Below are the code and all the weights of a small trained network. Each question names an input and a class and asks about switching units off, where a switched-off unit gives its printed mean instead of its output.

import numpy as np


def w(rows, s, z=0):
    codes = np.array(rows[::2]) - 128.0
    scale = np.full(codes.shape[1], s)
    scale[-1] = z or s
    return codes * scale


def f(y):
    return y / 2 * (1 + np.tanh(0.7978845608 * (y + 0.044715 * y**3)))


def log_softmax(a):
    a = a - a.max(-1, keepdims=True)
    return a - np.log(np.exp(a).sum(-1, keepdims=True))


def net(x, mask):
    res = np.array(x, float).reshape(1, 6) / 4 @ E
    y = f(res @ A[0][:, :-1].T + A[0][:, -1])
    res = res + np.where(mask, y, B[0][:, -1]) @ B[0][:, :-1]
    return log_softmax(res[-1] @ U[:, :-1].T + U[:, -1])


A, B = {}, {}
E = w([
[199,152,146,34,91,42,59],'x0',
[130,131,139,129,124,139,131],'x1',
[130,130,139,128,122,138,128],'x2',
[69,51,214,122,120,58,147],'x3',
[158,90,108,167,21,124,132],'x4',
[113,141,114,34,79,127,255],'x5',
],0.0089)
A[0] = w([
[164,168,156,54,111,88,66,120],'N0',
[100,178,157,60,235,140,158,107],'N1',
[59,145,126,176,202,169,163,79],'N2',
[88,75,163,133,116,88,143,34],'N3',
[122,101,95,202,100,142,188,86],'N4',
[140,130,140,220,115,102,89,77],'N5',
[122,140,82,78,98,122,253,87],'N6',
[69,103,198,122,165,98,134,127],'N7',
[152,75,92,170,13,116,153,3],'N8',
[123,110,137,168,198,143,33,85],'N9',
[158,204,34,122,151,183,115,91],'N10',
],0.017,0.0049)
B[0] = w([
[160,93,45,47,158,167,133,244],'N0',
[78,171,66,213,141,96,90,206],'N1',
[171,105,49,33,159,139,118,219],'N2',
[196,117,227,97,145,143,163,186],'N3',
[170,117,64,55,151,124,107,209],'N4',
[89,146,153,120,65,162,133,202],'N5',
[95,125,177,140,23,196,87,255],'N6',
[156,119,185,151,157,79,171,207],'N7',
[82,171,64,205,216,64,122,224],'N8',
[85,150,130,166,43,170,122,239],'N9',
[162,90,254,129,168,68,175,231],'N10',
],0.019,0.014)
U = w([
[74,78,128,139,1,206,111,91],'0',
[191,36,7,56,145,155,122,78],'1',
[188,46,215,160,154,68,206,100],'2',
[86,149,48,221,179,68,95,253],'3',
],0.0065,0.0076)

Each question gives the input, the list of numbers given to net, and the class t.
The units are the neurons (one row each of A and B). Each row of codes is followed by its name. A weight is (code - 128) times the scale printed after its matrix; where a second scale follows, it is the last column's (A, B and U).
mask holds one flag per neuron, in row order. A switched-off neuron (its flag False) gives its mean, the last column of its row in B, instead of its output. The means were averaged over made-up inputs and are rounded, as every weight is.
A unit's drop is (log p(t) with every unit on - log p(t) with that unit switched off) / (log p(t) with every unit on - log p(t) with every unit switched off).
The circuit of an input: a set's keep is (log p(t) with only the set's units on - log p(t) with every unit switched off) / (log p(t) with every unit on - log p(t) with every unit switched off). Starting from all 11 units, units are removed one at a time, each time the one whose removal leaves the highest keep (on an exact tie, the one counted first), for as long as the keep stays at least 0.8.
units of the circuit, in order: the units of the circuit, biggest drop first
unit that matters most: the unit with the biggest drop
k most important neurons: the k neurons with the biggest drops, biggest first
drop when u is switched off: that unit's drop, to one decimal
input [5,-8,-3,0,-6,5], class 3: unit that matters most	N1
input [-3,7,0,-4,-5,-6], class 0: 2 most important neurons	N9, N8
input [-7,-2,-7,6,0,0], class 1: 2 most important neurons	N2, N10
input [4,4,7,-4,-5,-2], class 3: 4 most important neurons	N1, N2, N6, N4
input [-2,-3,-3,7,-4,2], class 2: 2 most important neurons	N3, N7
input [3,-5,-2,5,-1,4], class 2: 3 most important neurons	N9, N7, N3
input [4,-3,2,-6,-3,-6], class 0: 4 most important neurons	N9, N7, N3, N8
input [-3,6,-5,8,5,-7], class 2: 2 most important neurons	N7, N3
input [4,-7,-5,-1,4,-5], class 0: 2 most important neurons	N2, N5
input [-6,7,8,-4,-6,7], class 0: 4 most important neurons	N6, N8, N0, N1
input [-4,0,-1,5,8,-7], class 3: 3 most important neurons	N8, N6, N4
input [-7,-4,0,-8,2,-7], class 2: 4 most important neurons	N10, N6, N0, N1
input [-5,3,-6,7,7,4], class 2: drop when N4 is switched off	-0.1
input [-7,8,-3,2,-3,-4], class 1: units of the circuit, in order	N2
input [3,8,-4,-6,-2,0], class 2: drop when N10 is switched off	1.0
input [0,-5,2,3,-3,-7], class 0: drop when N9 is switched off	0.1
